Each row is followed by one of two labels, saying whether the row has a hidden trait. Each part has a new trait and two new labels.
[-12   3  -4   5  -1  11   1   6 -18  -3   0   4  -1   2   5  12 -16   3
   7 -14  12 -10  -4  24  -1  -3  -4 -15  20   1  -2  18 -10   9 -10]  <69>
[  6 -16   1  10  13   3 -13 -10  14  -8  12 -17   2  -4  -8  12  -3   0
  -5  10  18  -2 -27   3   4  -3 -12 -12  34  -1  -4   1   1  -1  13]  <79>
[-28  11   6  -6  -2  -1 -12 -20   5   8   7 -17  -4  -3  -5  -4 -12   5
  -2  -8 -14 -12 -11  -4  22  -6   4  11  -6  -4  -1  -2  11  23   9]  <79>
[ -1  -4  -3  14   1  -5 -19  -2  11   4   7  -7   0  -7 -22 -17   3  -3
  -2   5   1  -5 -10  -4  -6   3  -8   4  53  -2 -23   1  18 -19  15]  <79>
[-28  14   8  -9 -16 -19  -4  17  -1  -4  -6  21  -7  -1  -8 -15  -8   0
  -1 -18  -8 -17  -5   7   0   6  -3  -6 -10   0  11  19   7 -24   3]  <69>
[-13  18   4 -10 -22  -6  -8  17 -10 -11  -2   5  -4   1 -10 -26 -10   1
  -2  -1 -37   0  -5  -3 -14   2 -12  10 -20   0  14  18   5   2   0]  <69>
[ 19   5   5  -9   2 -35  -5  10  23  16   1  -2   2  -7 -27  -4   4  -4
   0  -7 -14   3  -2  -1  16   6  -1   1   4  -1   1  -2   8   3  12]  <79>
[ -9 -19  -4  -1   3 -20 -10  14  -6 -14  -7   4  -6  -1   9  -6 -11   1
   3   6  24 -10  -7  -2  -6   9 -10 -17  29   0  -8  28   2 -42  -6]  <69>
